Below is a small trained network, with its code and all its weights. Each question gives an input and a class and asks what happens when units are switched off, that is, made to give their printed mean instead of their output.

import numpy as np


def w(rows, s, z=0):
    codes = np.array(rows[::2]) - 128.0
    scale = np.full(codes.shape[1], s)
    scale[-1] = z or s
    return codes * scale


def f(y):
    return np.maximum(y, 0)


def log_softmax(a):
    a = a - a.max(-1, keepdims=True)
    return a - np.log(np.exp(a).sum(-1, keepdims=True))


def net(x, mask):
    res = np.array(x, float).reshape(1, 6) / 4 @ E
    y = f(res @ A[0][:, :-1].T + A[0][:, -1])
    res = res + np.where(mask, y, B[0][:, -1]) @ B[0][:, :-1]
    return log_softmax(res[-1] @ U[:, :-1].T + U[:, -1])


A, B = {}, {}
E = w([
[87,205,29,199,53,67,60,86,208,162],'x0',
[107,115,121,131,126,117,129,145,118,114],'x1',
[186,115,56,47,1,182,164,203,121,176],'x2',
[129,92,202,252,79,104,215,170,178,177],'x3',
[10,241,187,57,99,167,211,140,203,89],'x4',
[133,134,121,129,134,126,129,131,129,135],'x5',
],0.0066)
A[0] = w([
[152,101,193,91,176,191,165,143,68,117,204],'N1',
[140,112,195,190,98,92,220,172,155,164,91],'N2',
[96,123,200,167,228,71,124,55,155,80,1],'N3',
[150,173,88,38,173,142,96,88,109,86,45],'N4',
[160,75,213,84,183,154,184,152,72,97,81],'N5',
[70,121,180,150,168,67,96,87,142,60,3],'N6',
[162,104,88,56,3,163,167,193,138,145,26],'N7',
[144,103,181,199,100,99,185,149,169,175,66],'N8',
[23,234,175,64,112,197,213,129,220,56,173],'N9',
],0.0062,0.0027)
B[0] = w([
[125,154,77,131,61,30,168,79,173,113,217],'N1',
[157,157,179,66,120,140,29,202,62,61,193],'N2',
[60,126,192,94,137,182,139,149,52,239,204],'N3',
[106,158,218,46,98,112,37,253,101,75,182],'N4',
[83,214,74,167,26,46,181,79,156,130,213],'N5',
[96,144,146,70,138,129,153,122,51,233,178],'N6',
[83,119,185,68,204,144,213,143,63,246,196],'N7',
[155,145,221,81,93,110,66,192,135,63,184],'N8',
[229,12,125,144,182,61,130,72,145,108,254],'N9',
],0.0062,0.0081)
U = w([
[88,144,160,101,159,180,163,144,86,232,17],'0',
[140,134,129,134,133,121,123,134,133,109,253],'1',
[134,173,171,97,117,141,65,191,112,32,40],'2',
[200,34,109,147,171,118,131,91,139,102,110],'3',
[90,241,81,157,49,78,157,89,165,129,88],'4',
[120,117,123,134,121,156,131,117,135,110,240],'5',
[110,172,86,190,154,244,180,132,146,49,46],'6',
],0.011,0.0057)

Each question gives the input, the list of numbers given to net, and the class t.
The units are the neurons (one row each of A and B). Each row of codes is followed by its name. A weight is (code - 128) times the scale printed after its matrix; where a second scale follows, it is the last column's (A, B and U).
mask holds one flag per neuron, in row order. A switched-off neuron (its flag False) gives its mean, the last column of its row in B, instead of its output. The means were averaged over made-up inputs and are rounded, as every weight is.
A unit's drop is (log p(t) with every unit on - log p(t) with that unit switched off) / (log p(t) with every unit on - log p(t) with every unit switched off).
The circuit of an input: a set's keep is (log p(t) with only the set's units on - log p(t) with every unit switched off) / (log p(t) with every unit on - log p(t) with every unit switched off). Starting from all 9 units, units are removed one at a time, each time the one whose removal leaves the highest keep (on an exact tie, the one counted first), for as long as the keep stays at least 0.8.
units of the circuit, in order: the units of the circuit, biggest drop first
most important unit: the unit with the biggest drop
k most important neurons: the k neurons with the biggest drops, biggest first
drop when u is switched off: that unit's drop, to one decimal
input [6,-8,-5,-6,4,4], class 1: units of the circuit, in order => N9, N5
input [1,5,6,-1,-2,3], class 0: units of the circuit, in order => N7
input [-7,4,4,-6,2,-6], class 4: units of the circuit, in order => N5, N1
input [-7,-5,7,7,8,-1], class 3: 2 most important neurons => N9, N3
input [6,-7,7,-6,-7,2], class 0: 2 most important neurons => N7, N9
input [4,0,1,5,3,1], class 2: 2 most important neurons => N2, N8
input [6,-4,-2,6,6,-4], class 2: units of the circuit, in order => N2, N8
input [-3,1,-3,-8,-5,-7], class 2: 2 most important neurons => N4, N9
input [-8,3,-7,-2,2,-1], class 4: 3 most important neurons => N5, N1, N7
input [1,7,0,-8,-7,3], class 2: 2 most important neurons => N4, N9
input [-6,-4,-8,0,-3,1], class 0: 2 most important neurons => N3, N6
input [-6,4,1,-4,-4,-2], class 4: units of the circuit, in order => N5, N1, N9
input [-4,-4,-6,4,-4,-3], class 0: 3 most important neurons => N3, N9, N6
input [-8,3,7,4,5,5], class 4: units of the circuit, in order => N5
input [3,-3,-7,-5,3,-7], class 0: units of the circuit, in order => N3, N6
input [6,7,4,4,2,6], class 1: units of the circuit, in order => N5, N1
input [-1,-6,-4,8,-2,4], class 2: 2 most important neurons => N2, N8
input [2,4,-5,-3,5,1], class 0: 2 most important neurons => N3, N6
input [7,3,6,7,0,5], class 2: 3 most important neurons => N2, N8, N5
input [-1,3,6,-5,3,1], class 0: most important unit => N7
input [-5,0,2,2,-2,4], class 4: 3 most important neurons => N5, N9, N1
input [7,5,-7,-8,-5,0], class 2: 2 most important neurons => N4, N7
input [4,-8,3,3,5,3], class 1: drop when N9 is switched off => 0.2
input [6,-5,-3,8,5,6], class 2: drop when N2 is switched off => 0.3
input [-1,-3,6,4,8,-1], class 3: drop when N9 is switched off => 1.1
input [-1,5,-2,7,3,-2], class 2: drop when N2 is switched off => 0.5
input [4,4,1,-5,7,-2], class 3: most important unit => N9
